Here is a tiny trained network, its code and every weight. The questions are about switching its units off for an input and a target symbol, where a switched-off unit gives its printed mean instead of its output.

import numpy as np


def w(rows, s, z=0):
    codes = np.array(rows[::2]) - 128.0
    scale = np.full(codes.shape[1], s)
    scale[-1] = z or s
    return codes * scale


def norm(h):
    return h / np.sqrt((h * h).mean(-1, keepdims=True) + 1e-5)


def softmax(a):
    e = np.exp(a - a.max(-1, keepdims=True))
    return e / e.sum(-1, keepdims=True)


def log_softmax(a):
    a = a - a.max(-1, keepdims=True)
    return a - np.log(np.exp(a).sum(-1, keepdims=True))


def net(x, mask):
    ids = ['ΛΩγεηστφ'.index(c) for c in x.split()]
    T = len(ids)
    res = E[ids] + P[:T]
    u = 0
    for l in range(2):
        r = norm(res)
        for j in range(3):
            rows = slice(4 * j, 4 * j + 4)
            q, k, v = (r @ M[l][rows].T for M in (Q, K, V))
            z = softmax(np.where(np.tri(T) > 0, q @ k.T / 4**0.5, -1e9)) @ v
            o = O[l][rows]
            res = res + np.where(mask[u + j], z, o[:, -1]) @ o[:, :-1]
        u += 3
    return log_softmax(norm(res)[-1] @ U[:, :-1].T + U[:, -1])


Q, K, V, O = {}, {}, {}, {}
E = w([
[114,122,118],'Λ',
[108,109,131],'Ω',
[154,5,221],'γ',
[128,116,151],'ε',
[128,143,105],'η',
[237,104,142],'σ',
[110,75,135],'τ',
[123,158,111],'φ',
],0.024)
P = w([
[146,139,155],'0',
[188,23,28],'1',
[144,5,1],'2',
[135,4,6],'3',
[129,2,22],'4',
[121,25,8],'5',
],0.0055)
Q[0] = w([
[99,111,91],'0.h0',
[139,70,2],'0.h0',
[67,72,13],'0.h0',
[106,122,122],'0.h0',
[100,169,100],'0.h1',
[48,95,139],'0.h1',
[60,179,88],'0.h1',
[126,128,127],'0.h1',
[205,55,82],'0.h2',
[162,123,137],'0.h2',
[96,7,29],'0.h2',
[86,165,147],'0.h2',
],0.015)
K[0] = w([
[105,152,180],'0.h0',
[118,214,178],'0.h0',
[76,209,255],'0.h0',
[106,136,168],'0.h0',
[134,136,94],'0.h1',
[70,155,167],'0.h1',
[117,161,76],'0.h1',
[127,130,129],'0.h1',
[227,88,171],'0.h2',
[192,109,148],'0.h2',
[130,84,247],'0.h2',
[74,153,95],'0.h2',
],0.016)
V[0] = w([
[64,132,158],'0.h0',
[76,123,189],'0.h0',
[101,136,113],'0.h0',
[52,140,128],'0.h0',
[154,106,58],'0.h1',
[101,155,176],'0.h1',
[96,169,144],'0.h1',
[135,118,124],'0.h1',
[122,122,114],'0.h2',
[121,116,101],'0.h2',
[126,134,134],'0.h2',
[102,64,8],'0.h2',
],0.012)
O[0] = w([
[125,186,95,159],'0.h0',
[85,193,83,141],'0.h0',
[154,138,129,150],'0.h0',
[157,178,112,177],'0.h0',
[101,47,128,215],'0.h1',
[168,178,151,63],'0.h1',
[194,135,191,91],'0.h1',
[109,116,112,137],'0.h1',
[130,127,109,141],'0.h2',
[136,131,104,153],'0.h2',
[121,122,140,117],'0.h2',
[175,155,2,255],'0.h2',
],0.0093,0.0071)
Q[1] = w([
[141,136,109],'1.h0',
[255,96,133],'1.h0',
[121,143,133],'1.h0',
[86,116,79],'1.h0',
[92,167,144],'1.h1',
[59,139,99],'1.h1',
[51,108,103],'1.h1',
[117,148,93],'1.h1',
[73,136,120],'1.h2',
[176,128,133],'1.h2',
[53,95,95],'1.h2',
[154,138,133],'1.h2',
],0.035)
K[1] = w([
[160,139,150],'1.h0',
[174,3,178],'1.h0',
[124,137,139],'1.h0',
[160,203,96],'1.h0',
[148,165,73],'1.h1',
[137,203,128],'1.h1',
[157,197,157],'1.h1',
[94,160,131],'1.h1',
[82,143,126],'1.h2',
[172,100,133],'1.h2',
[93,222,128],'1.h2',
[148,95,131],'1.h2',
],0.034)
V[1] = w([
[79,117,150],'1.h0',
[37,147,152],'1.h0',
[89,180,93],'1.h0',
[161,193,60],'1.h0',
[111,122,107],'1.h1',
[250,191,205],'1.h1',
[123,145,47],'1.h1',
[158,145,141],'1.h1',
[150,82,115],'1.h2',
[116,146,132],'1.h2',
[187,17,98],'1.h2',
[46,141,117],'1.h2',
],0.02)
O[1] = w([
[74,88,116,82],'1.h0',
[4,101,94,70],'1.h0',
[49,193,135,153],'1.h0',
[132,244,160,220],'1.h0',
[118,122,156,113],'1.h1',
[213,224,5,254],'1.h1',
[137,184,224,141],'1.h1',
[150,158,107,160],'1.h1',
[146,139,175,115],'1.h2',
[117,122,111,132],'1.h2',
[188,161,237,99],'1.h2',
[24,80,107,101],'1.h2',
],0.017,0.0092)
U = w([
[60,65,101,120],'Λ',
[19,190,89,2],'Ω',
[149,4,131,137],'γ',
[55,100,201,219],'ε',
[66,84,66,84],'η',
[223,90,196,103],'σ',
[186,141,45,143],'τ',
[141,220,183,98],'φ',
],0.015,0.0033)

Each question gives the input, a string of symbols that net reads in full, and the target symbol t.
The units are the heads (4 rows each of Q, K, V and O). Each row of codes is followed by its name. A weight is (code - 128) times the scale printed after its matrix; where a second scale follows, it is the last column's (O and U).
mask holds one flag per head, layer by layer. A switched-off head (its flag False) gives its mean, the last column of its rows in O, instead of its output. The means were averaged over made-up inputs and are rounded, as every weight is.
A unit's drop is (log p(t) with every unit on - log p(t) with that unit switched off) / (log p(t) with every unit on - log p(t) with every unit switched off).
The circuit of an input: a set's keep is (log p(t) with only the set's units on - log p(t) with every unit switched off) / (log p(t) with every unit on - log p(t) with every unit switched off). Starting from all 6 units, units are removed one at a time, each time the one whose removal leaves the highest keep (on an exact tie, the one counted first), for as long as the keep stays at least 0.8.
circuit, biggest first: the units of the circuit, biggest drop first
most important unit: the unit with the biggest drop
which heads matter: for each layer, one digit per head in row order, 1 if its drop is at least 0.15 and else 0, layers parted by /
drop of u: that unit's drop, to one decimal
input Λ τ τ Ω, target φ: most important unit => 1.h1
input σ φ φ φ Ω, target γ: which heads matter => 101 / 100
input φ η φ γ γ, target γ: which heads matter => 000 / 000
input η φ φ τ σ Ω, target σ: circuit, biggest first => (0.h0, 1.h2)
input γ Λ Λ φ η, target Λ: which heads matter => 001 / 000
input σ ε Λ φ η, target γ: circuit, biggest first => (0.h0, 1.h0, 0.h2)
input ε φ Λ φ Ω φ, target η: which heads matter => 011 / 000
input η Λ φ η τ, target σ: which heads matter => 100 / 000
input γ τ τ φ, target Λ: which heads matter => 011 / 000
input Λ φ γ Ω η, target φ: circuit, biggest first => (1.h1, 0.h1)
input γ τ φ Λ, target Λ: which heads matter => 001 / 000
input Λ φ φ φ τ ε, target φ: which heads matter => 000 / 010
input Ω γ γ, target γ: which heads matter => 000 / 100
input τ φ τ γ τ Ω, target ε: most important unit => 1.h1
input γ φ φ η τ Ω, target Λ: drop of 0.h1 => 0.1
input Λ φ γ τ, target φ: drop of 1.h0 => 0.0
input η φ γ Λ Ω φ, target σ: drop of 1.h2 => 0.3
input φ η φ γ σ, target σ: drop of 1.h2 => 1.0
